Below is a small trained network, with its code and all its weights. Each question gives an input and a class and asks what happens when units are switched off, that is, made to give their printed mean instead of their output.

import numpy as np


def w(rows, s, z=0):
    codes = np.array(rows[::2]) - 128.0
    scale = np.full(codes.shape[1], s)
    scale[-1] = z or s
    return codes * scale


def f(y):
    return np.maximum(y, 0)


def log_softmax(a):
    a = a - a.max(-1, keepdims=True)
    return a - np.log(np.exp(a).sum(-1, keepdims=True))


def net(x, mask):
    res = np.array(x, float).reshape(1, 5) / 4 @ E
    y = f(res @ A[0][:, :-1].T + A[0][:, -1])
    res = res + np.where(mask, y, B[0][:, -1]) @ B[0][:, :-1]
    return log_softmax(res[-1] @ U[:, :-1].T + U[:, -1])


A, B = {}, {}
E = w([
[92,92,106,21,79,56,78],'x0',
[125,139,73,60,248,154,131],'x1',
[154,138,196,121,127,198,26],'x2',
[218,102,59,135,71,162,115],'x3',
[191,208,129,159,136,42,101],'x4',
],0.011)
A[0] = w([
[134,123,124,180,147,176,157,49],'N0',
[145,119,168,81,121,138,45,127],'N1',
[210,96,36,114,66,175,121,71],'N2',
[110,131,164,180,37,96,154,11],'N3',
[206,122,59,126,105,134,109,129],'N4',
[54,45,126,88,105,250,159,137],'N5',
[116,104,177,155,58,126,119,156],'N6',
[188,168,101,178,151,49,130,54],'N7',
[149,144,181,136,140,196,16,64],'N8',
[82,85,89,126,108,140,207,84],'N9',
[112,98,115,21,54,62,65,94],'N10',
[171,162,109,116,186,99,105,105],'N11',
[106,147,154,141,147,88,123,43],'N12',
[133,135,57,150,123,27,217,123],'N13',
[190,186,152,107,153,52,68,201],'N14',
[163,131,93,113,126,139,123,3],'N15',
[134,158,147,146,81,94,128,198],'N16',
[96,97,100,83,103,92,112,99],'N17',
[143,152,65,59,226,152,123,90],'N18',
[171,154,159,224,157,195,195,175],'N19',
[14,159,212,124,174,86,130,83],'N20',
],0.014,0.0036)
B[0] = w([
[136,154,91,132,166,86,138,173],'N0',
[153,152,132,91,147,191,133,197],'N1',
[118,118,224,179,151,106,165,217],'N2',
[194,42,103,121,151,108,89,195],'N3',
[79,110,196,153,133,127,161,197],'N4',
[116,159,123,156,10,103,84,248],'N5',
[130,55,118,113,125,147,96,193],'N6',
[148,179,117,154,63,92,102,198],'N7',
[198,170,141,65,150,191,133,218],'N8',
[178,175,144,92,111,173,102,192],'N9',
[92,178,47,153,194,83,157,252],'N10',
[125,82,117,126,84,115,103,180],'N11',
[145,131,159,151,126,90,137,156],'N12',
[164,167,155,63,145,236,119,227],'N13',
[91,165,118,145,34,129,105,221],'N14',
[181,129,154,147,149,94,134,149],'N15',
[79,58,121,112,103,161,115,181],'N16',
[113,153,87,152,160,113,143,192],'N17',
[144,5,93,118,149,139,92,221],'N18',
[63,165,54,142,184,99,152,239],'N19',
[115,114,226,191,149,113,182,226],'N20',
],0.026,0.017)
U = w([
[83,198,36,156,185,115,148,116],'0',
[123,188,121,158,1,122,70,121],'1',
[186,204,148,67,141,227,134,119],'2',
[115,120,247,175,137,100,200,128],'3',
[145,23,84,124,128,131,68,108],'4',
[83,156,120,126,98,177,121,250],'5',
[133,130,161,51,103,89,175,105],'6',
],0.0095,0.014)

Each question gives the input, the list of numbers given to net, and the class t.
The units are the neurons (one row each of A and B). Each row of codes is followed by its name. A weight is (code - 128) times the scale printed after its matrix; where a second scale follows, it is the last column's (A, B and U).
mask holds one flag per neuron, in row order. A switched-off neuron (its flag False) gives its mean, the last column of its row in B, instead of its output. The means were averaged over made-up inputs and are rounded, as every weight is.
A unit's drop is (log p(t) with every unit on - log p(t) with that unit switched off) / (log p(t) with every unit on - log p(t) with every unit switched off).
The circuit of an input: a set's keep is (log p(t) with only the set's units on - log p(t) with every unit switched off) / (log p(t) with every unit on - log p(t) with every unit switched off). Starting from the 12 units with the biggest drops (on a tie, the unit counted first), units are removed one at a time, each time the one whose removal leaves the highest keep (on an exact tie, the one counted first), for as long as the keep stays at least 0.8.
units of the circuit, in order: the units of the circuit, biggest drop first
unit that matters most: the unit with the biggest drop
k most important neurons: the k neurons with the biggest drops, biggest first
drop of u: that unit's drop, to one decimal
input [-5,2,-6,2,-5], class 2: 4 most important neurons => [N9 N10 N13 N14]
input [2,3,-4,-5,-4], class 3: unit that matters most => N20
input [4,7,-6,4,0], class 4: 3 most important neurons => [N18 N8 N1]
input [4,-1,3,6,-5], class 3: 2 most important neurons => [N2 N14]
input [-3,-2,-2,4,-5], class 1: 2 most important neurons => [N5 N20]
input [7,6,6,4,4], class 0: 2 most important neurons => [N10 N13]
input [-2,-8,-6,7,1], class 4: 2 most important neurons => [N3 N20]
input [-2,-8,-1,6,-7], class 4: 4 most important neurons => [N3 N6 N14 N7]
input [-2,7,-5,6,7], class 1: 4 most important neurons => [N7 N14 N20 N3]
input [6,8,-8,0,-6], class 2: 3 most important neurons => [N13 N9 N3]
input [5,-2,7,7,0], class 2: 2 most important neurons => [N8 N1]
input [-7,-3,8,-8,-2], class 2: 2 most important neurons => [N8 N10]
input [3,-1,3,6,4], class 3: 3 most important neurons => [N2 N5 N4]
input [-5,-5,0,3,1], class 0: 2 most important neurons => [N19 N18]
input [0,-5,3,-8,3], class 3: units of the circuit, in order => [N20]
input [-4,5,-5,0,6], class 1: 2 most important neurons => [N7 N10]
input [4,7,5,-5,4], class 4: 2 most important neurons => [N18 N13]
input [0,-3,8,-6,-5], class 2: drop of N19 => 0.0
input [8,-4,3,3,-6], class 0: drop of N10 => 2.9
input [6,0,1,2,-6], class 0: drop of N10 => 4.9
input [3,-8,-2,2,4], class 4: units of the circuit, in order => [N3]
input [-4,-8,5,-6,0], class 4: drop of N3 => 0.6
